Here are made-up elements, facts about them, and rows of numbers that follow some of those facts. Name the element behind each unnamed row.

Named rows:
kidro: [-29  -7   0 -21  -1 -21 -11  32  -6  13  15  51  32   3  24 -22 -16 -16
 -22   8  18  19 -23 -15  -7  -4  11]
drapon: [-27 -19 -18 -18  -2 -21 -14  20  -5   5  11  40  38   7  24 -23 -28  -9
 -38  11  29  22 -30   6 -11   4 -10]
metrin: [ -9  -1  -9   3  -2 -18   6  40 -13  13  27  42  22  -2   2  -5 -15  -9
 -16   7   7  18 -27 -10 -18  -8   1]
vuski: [ -5   8  -2  -5  -3 -22   1  33 -13  10  23  43  18   3   8  -3 -21 -17
 -12   9   6  14 -35  -6  -9  -3 -10]
flukim: [  8  -2 -27   5   0   4   7  29   1   6  39  38  12  17  12   2 -16  12
 -23  -1  22  18 -34  13 -10   2 -22]
plemam: [  5  -3 -32   2  -4   9  -3  29   5   2  30  33   7  17  11   3 -16   6
 -23   2  22  20 -31  13  -6 -10 -18]
flebo: [  4 -11 -17  10   0   6   9  30   7  18  33  42   9   6   4   1  -8  -8
  -1   3   4  10 -28  -7 -12 -11  -1]
dekles: [ 13  11 -12  12  -3  -2  10  30  -7  16  36  40   3   7   4   6 -12  -6
  -6   1   0  11 -35  -4 -14  -7 -14]
rupul: [ 12  -3 -25   3   0  13  -2  11   4  10  33  37   7  17  15  -2 -19   0
 -14  -2  18  11 -39  10  -8   0 -27]
sufas: [  8   9 -13   2  -7   1   2  36   9   6  24  35  -3  14  11   9 -11 -16
   2   9   5   9 -34  -4   4 -16 -13]
gredra: [  2  12  -9   1   0   4  11  41   2  17  40  49   4  12  17   6  -1   3
  -8   0  12  16 -25  -8  -7  -6   0]
tabre: [  3  -1 -12  -1  -5   0  14  50  29   0  16  37  -2  25  14  14  -6 -11
   7  15  14  10 -37   2  19 -10  -6]
tastuk: [  1  10 -12   2   0   4  10  39   3  17  41  48   4  11  17   4  -2   6
  -9  -1  13  16 -23  -6  -8  -3  -4]
grumas: [  8   8 -10   8  -1  -3   4  27   7  13  35  39   1   4  12  11  -9 -10
  -6   2   0  12 -44  -1  -5 -13 -10]
pazu: [  6  -5 -19   6  -5  -1  13  22  12  19  30  39  10  11   8   1 -10  -7
   0   3   3  10 -25   1  -7 -14  -8]
fluzan: [  1   0 -12   5  -2  -7  14  40   1  14  33  41  11   8   8   8  -7  -5
  -8   7  10  14 -30  -3  -8  -6  -6]
drobus: [  4  -2 -25  -1   4  19  -2  21  11  12  38  45   8  20  23  -6  -9  13
 -19  -6  26  16 -29   5 -10   2 -12]
toru: [  2   1 -20   5  -5   3   7  39   8   9  30  33   3   9   9  11  -5  -8
  -7   8  10  14 -25  -2  -5 -19  -5]
mumo: [  7 -13 -30   5  -2  10   3  16  11  12  33  36  12  18  12  -4 -15   7
 -17  -1  18  15 -33  14  -9  -2 -21]

There are 3 kinds of fact about the elements: λ, Ω, β.
λ: belongs to class; Ω: points at; β: is of sort
[duplal pafles grekek gredra tastuk duvak vagran konis brolil dekles traklos fluzan vuski gutan zosta skodrim tolum gorube flukim flaskun sanak zinok vutredak drise skitol floga flipeki fugu metrin klatem masas plabem sivodrar sunim grusan skube vubom breten drutrubra norim flime] λ a
[puvon skebroskur dedri tratir braplak bradu skobil flabrak paklos zalostok lidus dufli plebeklun trules skirul tafles brivam voros visopli troven naplus biske tasta grumas lupem tadril zede grerefus] λ d
[mumo trozur kliples drobus drapon kidro pokik drozen peba begak rupul bretolam gaklor flufeston fegi fudas dredopla vudrek gapus leskem tagun drato sedribra pazu flufin giklun klozo zani flebo flezo truzapok plugrak drebra] λ c
[sater tabre goketro floval troplepir plemam futir flibrem lokam bapal sufas kuzik truso lagror deflem sigi groskiklor stidu beskis grodor zugero pebek daklen toru muskes fleflom tedor teplar brumer posker dudrul skigelim drogrestan dretril sena skadek kovir bobru drular sketum natrar zagar liras sigras flesan] λ b
Ω drapon <- duplal dedri trozur lokam bradu skobil kidro truso deflem sigi groskiklor vuski tolum flaskun daklen dufli gapus metrin visopli klatem biske zagar masas sigras grusan
Ω liras <- puvon vuski flaskun plebeklun
Ω zosta <- sater dekles stidu flebo
Ω zede <- sater pokik flabrak metrin sigras norim grerefus
Ω beskis <- tabre paklos peba gorube sedribra
Ω puvon <- grekek
Ω brumer <- skebroskur
Ω groskiklor <- skebroskur fleflom
Ω kidro <- dedri fugu skube
Ω norim <- goketro gapus
Ω skadek <- tratir flufeston
Ω duplal <- trozur duvak gaklor vudrek zinok tafles sketum natrar
Ω peba <- floval begak muskes
Ω flezo <- floval
Ω gorube <- troplepir flufin
Ω trozur <- troplepir vubom
Ω flesan <- gredra
Ω grodor <- braplak pazu
Ω brolil <- braplak konis
Ω skobil <- flibrem metrin liras
Ω kliples <- tastuk zani
Ω zalostok <- bapal natrar
Ω flime <- bapal floga
Ω paklos <- sufas vutredak posker
Ω tedor <- skobil vubom
Ω tolum <- pokik dredopla tagun
Ω daklen <- truso posker drular
Ω dedri <- brolil traklos zugero biske flebo
Ω duvak <- deflem fleflom
Ω bretolam <- drozen
Ω vutredak <- drozen flufeston
Ω plabem <- dekles
Ω sigras <- traklos
Ω vudrek <- traklos voros flezo
Ω troven <- peba muskes gapus drutrubra flesan
Ω pebek <- groskiklor
Ω masas <- fluzan brumer klatem vubom
Ω stidu <- zalostok posker
Ω drebra <- zalostok gutan
Ω flukim <- vuski brumer drular
Ω biske <- vuski
Ω tasta <- gutan tolum dufli giklun sketum sivodrar
Ω skodrim <- lidus skigelim
Ω vagran <- lidus fleflom vudrek drebra grerefus flesan
Ω bradu <- skodrim tedor tadril vubom
Ω lokam <- dufli
Ω skitol <- dufli tafles
Ω drise <- fegi
Ω troplepir <- toru
Ω leskem <- fleflom
Ω skube <- fleflom
Ω skigelim <- sanak
Ω mumo <- dredopla
Ω trules <- gapus
Ω vuski <- teplar
Ω dretril <- leskem
Ω giklun <- leskem
Ω sedribra <- flipeki drato
Ω truso <- skigelim naplus
Ω sivodrar <- drato
Ω flabrak <- dretril
Ω muskes <- skirul
Ω pafles <- kovir
Ω fugu <- bobru
Ω fudas <- bobru
Ω skebroskur <- metrin
Ω brivam <- zani
Ω flufeston <- grumas
Ω drogrestan <- grusan
Ω dudrul <- skube
Ω dekles <- flebo
Ω sigi <- tadril
Ω braplak <- plugrak
Ω sketum <- drebra
[duplal puvon pafles skebroskur dedri drobus gredra tastuk duvak kidro flabrak vagran deflem drozen zalostok stidu beskis grodor zosta zugero gapus tedor plebeklun teplar flipeki skirul kovir bobru masas flezo vubom truzapok] β f
[mumo tabre goketro tratir skobil kuzik konis skodrim flaskun dufli vudrek zinok leskem floga skigelim trules giklun sketum grusan breten drutrubra norim flime] β g
[sater troplepir braplak sufas pokik truso paklos dekles traklos sigi peba rupul vuski flufeston pebek lidus gorube fegi muskes fleflom tagun dudrul dretril tafles sedribra flufin troven klozo klatem zani sigras grumas skube zede plugrak flesan] β e
[grekek floval flibrem lokam bretolam tolum daklen sanak drise drogrestan drato sena skadek voros drular plabem lupem grerefus] β h
[trozur kliples futir bapal brolil gaklor fudas dredopla vutredak skitol brumer fugu pazu biske liras sivodrar sunim tasta tadril] β i
[drapon plemam bradu lagror begak groskiklor fluzan gutan flukim toru posker brivam metrin visopli naplus natrar zagar flebo drebra] β j

Which element is each row?
No name comes twice in this set of rows, the named rows included.
[-19  -4  -5  -5  -4 -34   0  28   0  10  17  40  26  -3  12  -5 -19 -14
 -18   7   3  23 -34  -4  -5 -18   6]	biske
[ 11  -1 -15  13  -2   6   1  19  -8  18  33  40   6   3   0  -2 -15 -13
  -2  -2  -4   9 -34 -12 -19 -13  -7]	pokik
[  9   0 -17  20  -1  -2  11  36 -17  16  41  41  12  -2 -15   1 -11   1
  -7  -4  -4  17 -27 -12 -26 -15   0]	norim
[  9   8 -11   8  -2  -2   4  23   6  15  39  39  -1   2  12  13  -7 -12
  -6   0   0  11 -41  -2  -7 -17  -9]	lidus
[-21   5  -6 -17 -10 -31 -15  30 -13   4   5  37  24   1  17 -11 -25 -30
 -23  16  14  17 -30  -7  -5 -13  -7]	sigi
[-26  -5  -9 -14  -9 -29  -8  38  -7   4   9  38  26  -1  16  -8 -19 -24
 -25  16  18  22 -23  -6  -6 -15   2]	zagar
[-10   4 -10  -3  -7 -19 -16  29 -22   3  17  38  18  -4   2 -10 -25 -21
 -18   7   3  18 -30 -15 -19 -20  -2]	sigras
[-18   2  -6  -7 -10 -32  11  31  -8  17  24  40  28  -2  15  -2 -14 -11
 -18   9   8  20 -17   2 -11 -14  -2]	tolum
[-24  -2  -8 -16 -15 -27   8  15   8  33  23  36  24  -5  39   6  -5 -30
 -18  19  13   9 -12   8  -7 -15 -12]	trozur
[-19  -6  -5  -4  -2 -28  -1  34  -1   7  19  40  26  -5  10  -3 -15 -14
 -20  10   6  23 -37  -6  -8 -15   8]	skobil

Now the same elements, written a new way:
Known rows:
deflem: [ 12  28  -5   3  -3   0   0   4   8  17  13  17 -12 -10  15  -2 -25  -1
  -2  15  18  -7   2  -2  -8  -6  17 -19  -5 -31   7 -12  39 -20  -5   6]
dedri: [ -1  21   1 -11 -17  12 -24   3  -8   5 -19   0  -6   8  16  13 -21  20
 -12   0  28   8 -16  23   4 -22   3  -2 -18 -40   6 -14  27 -32   3   6]
visopli: [ 14  21  -8 -12 -22  22 -19  15   6  -6   2   5 -20 -12  15  10  -6  -2
  11  -1 -15 -46  -4  12   8 -10  12 -17 -19 -28 -22 -11  39 -28  13  -3]
skigelim: [ -9  13 -16  -1  -9  14  -4  -5   3   0  18   4 -11 -10  -6   9   3   1
 -10   4 -12 -18  -8  16  -2  12   4 -31  -3  -7 -12 -26  19 -18   1  -5]
drebra: [ 21   4 -18 -13 -22  30 -17  14  -5  -7  -4  -4  -1 -16   6  -7   8  -2
  30  -1 -31 -34  25   8  -7 -15   7 -11  -6 -28  -8 -14  23  -8 -26  15]
floval: [ -3  20  -2  16  18  10  20  18 -19 -10   5 -12 -31 -29 -28 -21  16 -25
  -2   8 -45 -14  24 -10   0  11  19 -30   2 -13  -8 -16   6  -8  24  -6]
giklun: [ -4   3 -18 -13 -17  22 -10  -4  -8 -20   0  -5 -16  -8  -8  -5  21  -5
   2  -6 -25 -10  10  26 -15   5   0 -15   1 -13   1 -29   4  -8 -28  -4]
flibrem: [-17  30   1  12  -6 -10   7  13  -9  13  -9   0 -22 -17   4   2   6 -20
  -9   1 -16 -18 -16  22   7   3  13 -28   1 -16 -14 -29  28  -5  29  -9]
skobil: [-15  20 -12 -12 -18  13 -16   2  -1 -14  -3   1 -21  -4   3  23  12  12
 -15 -10   0 -19 -25  33   3   8   7 -22 -14 -22 -16 -20   8 -22   9 -11]
teplar: [  8  19  -8   4  -2   6  -6   1   3  14   8  14  -6  -8   8  10 -29  -5
  -8  15  10  -6  -7   4  -2 -12   8 -13  -7 -26   6 -15  37 -24   3   7]
drise: [-24 -14   8   4 -10  16  -4  -5 -42  -1 -24 -22 -16   1   5   6  26 -36
  -2  -6 -29   3 -16  10  27 -24 -10  13   7   0 -25 -33   4   3  20  -6]
lupem: [-30   6  18   0   0  14  -5  -2 -30 -21 -22 -23 -26 -11  -3  -6  26 -47
 -15  -5 -31  -2  -8   8  19 -22   3   1  -2  -5 -23 -34   9 -11  18  -6]
lagror: [ -4 -20  -4   3  -6  31 -19 -17 -14   8   4 -11  16 -13  -6   6  -4 -40
  13   4 -35 -30  12  -9  10 -23  -7  -3  -9  -4 -29 -12  29 -23   0  24]
truzapok: [  1 -14  -4  -5  -4  25 -15 -19 -17  -4 -12  -9  -1   4   8  -1  -7 -33
 -11  23 -12   8  15   0   4 -33  -8  26  -3 -12   4 -18  19  -7 -16  12]
kuzik: [-25 -12  -8   0   2  24  -3 -23 -18  -8   8 -12   5  -7 -17  10  10 -35
 -13  -6 -26  -8   1   3   3  -6  -7 -11   0   9 -23 -27   6 -26 -10   8]
flufeston: [ -4 -13  -2   7  20  31   7 -13 -19 -26 -14 -22 -25  -8 -24  -2   3 -28
 -35  28 -26   6  25 -10  14  -9 -15  17   1 -16  19  -1 -19   6   7  10]
plebeklun: [  7  24   5  -5  -4  12 -18   2   3  -1  -2  11 -26  -5  19   8 -20  -2
 -15   7  14  -9  -6   6   7 -22   6   0 -15 -30  -2  -9  32 -25   8   1]
vudrek: [ -4   8 -24 -14 -18  22 -10   8  -9 -19   1  -7 -10  -8  -8  -2  24   4
  -1  -5 -20 -13   8  27 -11  12   5 -19  -2 -16   4 -23   3 -10 -19  -4]
vubom: [ 27  22  -8  -3  -7   6   4   7   9  14  18  10 -37  -2  37   1 -25   2
   3  15  20 -22  -3  -6   3 -14  11   2   1 -26   2 -10  36  -6  -3  -4]

Rows to name:
No name comes twice in this set of rows, the named rows included.
[-10   1  12   2  23  32   6 -12 -19 -37  -8 -17 -34 -10 -19  -2   2 -31
 -36  14  -9   7  16 -17  15 -19  -1  10  -8  -8   6  -9 -12 -16   9   5]	grumas
[  5 -17  11  -2  -1  24  -8 -25 -19   1  -1 -10 -18   2  28   1 -16 -43
  -2  14   4  -5   4 -21  14 -43  -7  31   7   6 -19 -20  21 -16 -13   6]	tastuk
[-21  13   8  -2  -3   1  -2 -19 -19   5  -5   1   0 -17  -6 -14   2  -3
  -9  -1  16  33   2  13  -9 -13   8 -24   0 -10  12 -27  -1 -23 -22   6]	dretril
[-14   2  16 -15 -28  25 -27  -7   1 -12 -41 -17  16   6   8  23 -17  49
 -15  -7  38  69  -5  20  -2  -7   1 -14 -19 -22  16 -13  -9 -28   3 -10]	tasta
[-26  17  10 -13 -13  11 -26  -8 -29  -1 -35 -18  10   1  -5   2  11  35
 -21 -15  33  53 -19  38   1 -20   6 -10 -18 -30  14 -22 -13 -27 -14   4]	zede
[-24 -10   1  20  18  19  -5  -1 -40  -4 -25 -31   6  -5 -41  12  17 -25
 -18   4 -42  10   1   4  24  -7 -10  -8  -6  -9 -17 -16 -10  -6  40   9]	skadek
[-13  28   8  -1  -6   4   2  21 -19 -17  -8  -8 -41 -23   2 -21  27 -18
  -1 -11 -20  -6   6  12   1 -11  24 -23  -4 -19 -12 -32   9 -13  16 -20]	voros
[  9 -18   5   6   8  42  -1  -2  -1 -30 -19 -34 -12   3 -17  21 -20  16
 -13  25   4  40  25 -36  18   4  -7  11  -3  -2   7  17 -26  -4  18   0]	vutredak
[ 18   6 -10  -9  -6  15 -13   6 -10  -1  -8  -6 -11  -6   2  -9 -10   7
  -1  17  -2   1  18   5 -10 -11   5   6  -8 -31  20 -10  13  -8 -15  13]	flezo
[-15 -19  -6  -6  -5  28  -8 -18 -23 -15   7 -12 -16   3   5  10  12 -26
   1   0 -23 -12  -7   4  13  -8  -5   4   3  11 -23 -22   1 -10 -15  -3]	breten
[-12   7 -14  -8   2  18   0  -7  -7 -12  21   1  -6 -19 -11 -16  11 -12
   4  -8 -14 -10  10   6 -15   6  17 -32   0  -1 -15 -29   5 -28 -28  -4]	goketro
[-17   7   6   4 -20  13 -17 -13  18   8 -25  -6  17   4  18  36 -30  33
 -20  12  30  53 -13  12   3   7  -7 -27 -10 -14  12  -7  11 -23  22  -4]	liras

The same elements again, as new rows of numbers:
Known rows:
teplar: [  0  20 -23  10   1   0   4  -9  19  14   8  -9 -27]
peba: [ -6   7 -17  16  -4 -25  16  -5  39  14  10  -7  -9]
begak: [  1  17 -24   3  15 -17   2 -31  23  15  25 -12   1]
flipeki: [-13   9 -21  13  11  -9   7 -14  41  17  21  -2 -12]
skube: [ -2  15 -18  21   0  -5  15  -1  19  14   0 -10 -26]
grumas: [-10   1  -9  21  -3 -11  10   0  35  10  27  -9 -13]
gredra: [ -3  11 -24  13   8  -9   7 -14  30  21  10  -6 -17]
gapus: [ -2  16  -7  15   6   3   7 -13  25  20  14  -1 -13]
lokam: [ -3  25 -23   9  -5  -3   8  -9  22  21   0 -14 -22]
gorube: [-10   5 -20  15  -1 -23  17  -6  41  11   6  -5 -14]
skigelim: [ -1  20 -22  13  -1  -3   5  -7  20  18   6  -7 -25]
brolil: [-10  20 -21  19   0  -5  16  -3  21  12  -3 -22 -26]
sunim: [-21  11 -22  18   3  -6  15   0  27   9  18 -21 -27]
leskem: [ -8  24 -16  17   0  -1  15  -4  22  17  12  -7 -13]
lupem: [-15  14 -20   9  -6  -2  10  -5  24   9  31 -22 -17]
vagran: [-12  29 -33  10  -6 -20  21  -9  26  12   2 -13 -14]
tratir: [-10   8 -15  13  -4  -7   7  -8  28  11  33 -10 -15]
plebeklun: [  5  21 -15  12  -7   0   7  -6  17  16  14 -15 -19]
bapal: [-13   8 -14  18   4   1   2  -2  29  14  12 -15 -24]

Which element is each row?
No name comes twice in this set of rows, the named rows included.
[-14   0 -14  19   1 -16  14  -1  35  10  24  -6 -15]	flufeston
[-12  22 -23  18  -4 -10  16  -2  25  13  -6 -20 -20]	skitol
[ -5   2 -25  11   4 -18   2 -14  38  17  17  -6 -16]	tabre
[  0  34 -32   3   9  -5   0 -19   7  13  11 -14 -11]	groskiklor
[  4  15  -3  18  -4   1   3  -2  22  14   4 -21 -19]	tadril
[ -7  42 -41   3   4 -12  14 -17   7   9   8 -21 -13]	flukim
[ -1   8 -15  10  -5 -13   6 -12  33  15  19 -10 -10]	skirul
[-10  12 -21  15   7  -2  13  -9  23  15  19  -7 -24]	floga
[-19  15 -20  11  -1 -14  18 -10  33  14  27 -14 -10]	bretolam
[-14   8 -26  10   5   0  10  -2  21  10  29 -11 -29]	kovir
[ -9  16 -11  22  -6   0   9   6  20   6  19 -10 -24]	braplak
[  0  30 -23   9  21  12   0 -23   8  16  15  -4 -11]	metrin

